Below is a small trained network, with its code and all its weights. Each question gives an input and a class and asks what happens when units are switched off, that is, made to give their printed mean instead of their output.

import numpy as np


def w(rows, s, z=0):
    codes = np.array(rows[::2]) - 128.0
    scale = np.full(codes.shape[1], s)
    scale[-1] = z or s
    return codes * scale


def f(y):
    return y / 2 * (1 + np.tanh(0.7978845608 * (y + 0.044715 * y**3)))


def log_softmax(a):
    a = a - a.max(-1, keepdims=True)
    return a - np.log(np.exp(a).sum(-1, keepdims=True))


def net(x, mask):
    res = np.array(x, float).reshape(1, 7) / 4 @ E
    y = f(res @ A[0][:, :-1].T + A[0][:, -1])
    res = res + np.where(mask, y, B[0][:, -1]) @ B[0][:, :-1]
    return log_softmax(res[-1] @ U[:, :-1].T + U[:, -1])


A, B = {}, {}
E = w([
[80,24,151,104,46,226,153,67,128,168],'x0',
[134,123,160,129,143,238,131,148,210,16],'x1',
[122,194,162,155,108,101,116,128,83,144],'x2',
[154,152,61,153,246,151,63,249,162,161],'x3',
[234,57,70,141,95,40,155,177,122,126],'x4',
[122,90,254,48,73,149,65,163,110,183],'x5',
[170,198,72,48,76,172,169,46,110,100],'x6',
],0.008)
A[0] = w([
[120,146,99,151,157,129,140,127,157,97,83],'neuron 1',
[157,196,160,142,119,113,116,152,84,132,94],'neuron 2',
[118,176,130,215,194,84,144,158,159,85,162],'neuron 3',
[143,108,141,122,109,183,183,115,180,80,255],'neuron 4',
[115,101,155,87,141,147,89,125,157,67,216],'neuron 5',
[170,159,139,61,151,94,93,157,67,177,109],'neuron 6',
[118,178,145,255,183,89,110,160,108,95,152],'neuron 7',
[133,129,81,145,135,104,129,139,188,162,92],'neuron 8',
[133,107,103,174,135,102,189,148,142,172,146],'neuron 9',
[137,133,103,240,143,157,136,113,135,82,98],'neuron 10',
[152,76,46,92,115,92,132,158,146,110,176],'neuron 11',
[145,179,96,177,147,98,114,155,140,86,147],'neuron 12',
[135,95,131,131,72,82,195,87,90,112,223],'neuron 13',
[141,167,139,110,85,128,132,126,124,103,206],'neuron 14',
[82,180,96,152,95,159,161,89,130,100,122],'neuron 15',
[136,128,98,94,71,57,195,87,101,122,175],'neuron 16',
[150,126,82,100,124,129,216,141,107,135,137],'neuron 17',
[129,147,149,63,117,104,109,155,149,114,166],'neuron 18',
[94,105,182,104,71,65,94,135,56,179,174],'neuron 19',
[118,81,101,105,180,135,83,115,149,142,136],'neuron 20',
[175,108,170,86,158,130,139,168,137,186,188],'neuron 21',
[99,150,133,175,168,185,77,183,166,157,149],'neuron 22',
[217,89,86,153,87,106,101,153,116,110,135],'neuron 23',
],0.0093,0.0036)
B[0] = w([
[99,159,115,187,132,115,128,124,133,157,154],'neuron 1',
[125,145,109,102,139,108,172,82,77,141,168],'neuron 2',
[61,154,136,139,125,120,128,111,156,129,219],'neuron 3',
[184,125,159,104,137,121,120,94,92,68,226],'neuron 4',
[201,134,170,140,126,132,77,111,152,122,204],'neuron 5',
[123,203,85,71,136,107,155,109,114,104,205],'neuron 6',
[1,234,115,142,169,111,120,144,139,209,225],'neuron 7',
[134,147,115,131,107,139,113,134,103,155,154],'neuron 8',
[131,154,135,120,112,151,72,134,144,175,165],'neuron 9',
[113,169,121,136,148,66,137,134,121,140,171],'neuron 10',
[181,98,147,140,149,140,82,156,119,131,186],'neuron 11',
[72,156,152,131,155,127,128,104,132,105,194],'neuron 12',
[105,114,176,106,113,96,127,143,149,93,224],'neuron 13',
[141,129,144,80,100,87,130,96,125,103,178],'neuron 14',
[141,120,136,130,147,156,120,63,79,100,187],'neuron 15',
[146,104,155,86,83,135,127,136,163,93,221],'neuron 16',
[184,123,158,119,139,162,98,125,141,124,164],'neuron 17',
[128,121,132,117,101,143,169,131,108,64,170],'neuron 18',
[54,200,161,149,140,131,95,150,192,157,254],'neuron 19',
[134,120,127,100,87,93,115,151,108,140,162],'neuron 20',
[145,148,135,103,117,97,144,95,139,89,195],'neuron 21',
[110,126,166,84,73,83,160,135,152,60,230],'neuron 22',
[146,111,152,165,142,238,99,129,170,125,182],'neuron 23',
],0.0089,0.0099)
U = w([
[88,146,104,113,118,67,185,120,100,114,131],'0',
[139,89,91,184,117,118,249,181,90,136,2],'1',
[167,98,64,137,116,117,122,187,83,137,113],'2',
[171,107,177,123,81,128,140,134,143,53,156],'3',
[84,137,146,185,140,136,99,158,181,198,133],'4',
[168,129,112,157,166,159,130,91,91,112,121],'5',
],0.014,0.0093)

Each question gives the input, the list of numbers given to net, and the class t.
The units are the neurons (one row each of A and B). Each row of codes is followed by its name. A weight is (code - 128) times the scale printed after its matrix; where a second scale follows, it is the last column's (A, B and U).
mask holds one flag per neuron, in row order. A switched-off neuron (its flag False) gives its mean, the last column of its row in B, instead of its output. The means were averaged over made-up inputs and are rounded, as every weight is.
A unit's drop is (log p(t) with every unit on - log p(t) with that unit switched off) / (log p(t) with every unit on - log p(t) with every unit switched off).
The circuit of an input: a set's keep is (log p(t) with only the set's units on - log p(t) with every unit switched off) / (log p(t) with every unit on - log p(t) with every unit switched off). Starting from the 12 units with the biggest drops (on a tie, the unit counted first), units are removed one at a time, each time the one whose removal leaves the highest keep (on an exact tie, the one counted first), for as long as the keep stays at least 0.8.
units of the circuit, in order: the units of the circuit, biggest drop first
k most important neurons: the k neurons with the biggest drops, biggest first
drop when u is switched off: that unit's drop, to one decimal
input [7,8,4,-2,-3,-8,-2], class 5: units of the circuit, in order : (neuron 15; neuron 16)
input [1,3,6,2,6,-7,7], class 5: units of the circuit, in order : (neuron 22; neuron 23)
input [-8,3,-5,1,-7,7,-3], class 3: units of the circuit, in order : (neuron 22)
input [-5,-3,6,-7,0,-1,-6], class 4: 2 most important neurons : (neuron 19; neuron 7)
input [-2,0,3,3,1,-3,7], class 5: units of the circuit, in order : (neuron 22; neuron 17; neuron 13)
input [0,8,5,1,-3,-4,-1], class 0: units of the circuit, in order : (neuron 19; neuron 10; neuron 7)
input [1,-2,1,2,-4,5,2], class 0: units of the circuit, in order : (neuron 23; neuron 11)
input [7,0,-8,-3,-5,-7,-2], class 5: units of the circuit, in order : (neuron 22; neuron 15)
input [8,-7,0,1,4,0,6], class 3: 2 most important neurons : (neuron 16; neuron 7)
input [0,3,5,6,-7,-4,2], class 0: 3 most important neurons : (neuron 22; neuron 19; neuron 23)
input [-6,6,4,-4,-1,-5,-5], class 4: 2 most important neurons : (neuron 7; neuron 6)
input [-1,-1,-5,2,7,-8,7], class 3: 3 most important neurons : (neuron 16; neuron 7; neuron 13)
input [-2,-8,-7,7,7,-2,6], class 2: drop when neuron 11 is switched off : 0.1
input [-2,-8,7,-3,-4,-4,-4], class 4: units of the circuit, in order : (neuron 19)
input [2,4,-4,7,-8,8,-2], class 3: drop when neuron 23 is switched off : 0.0
input [8,-4,4,-7,-5,4,-6], class 4: drop when neuron 19 is switched off : 1.0
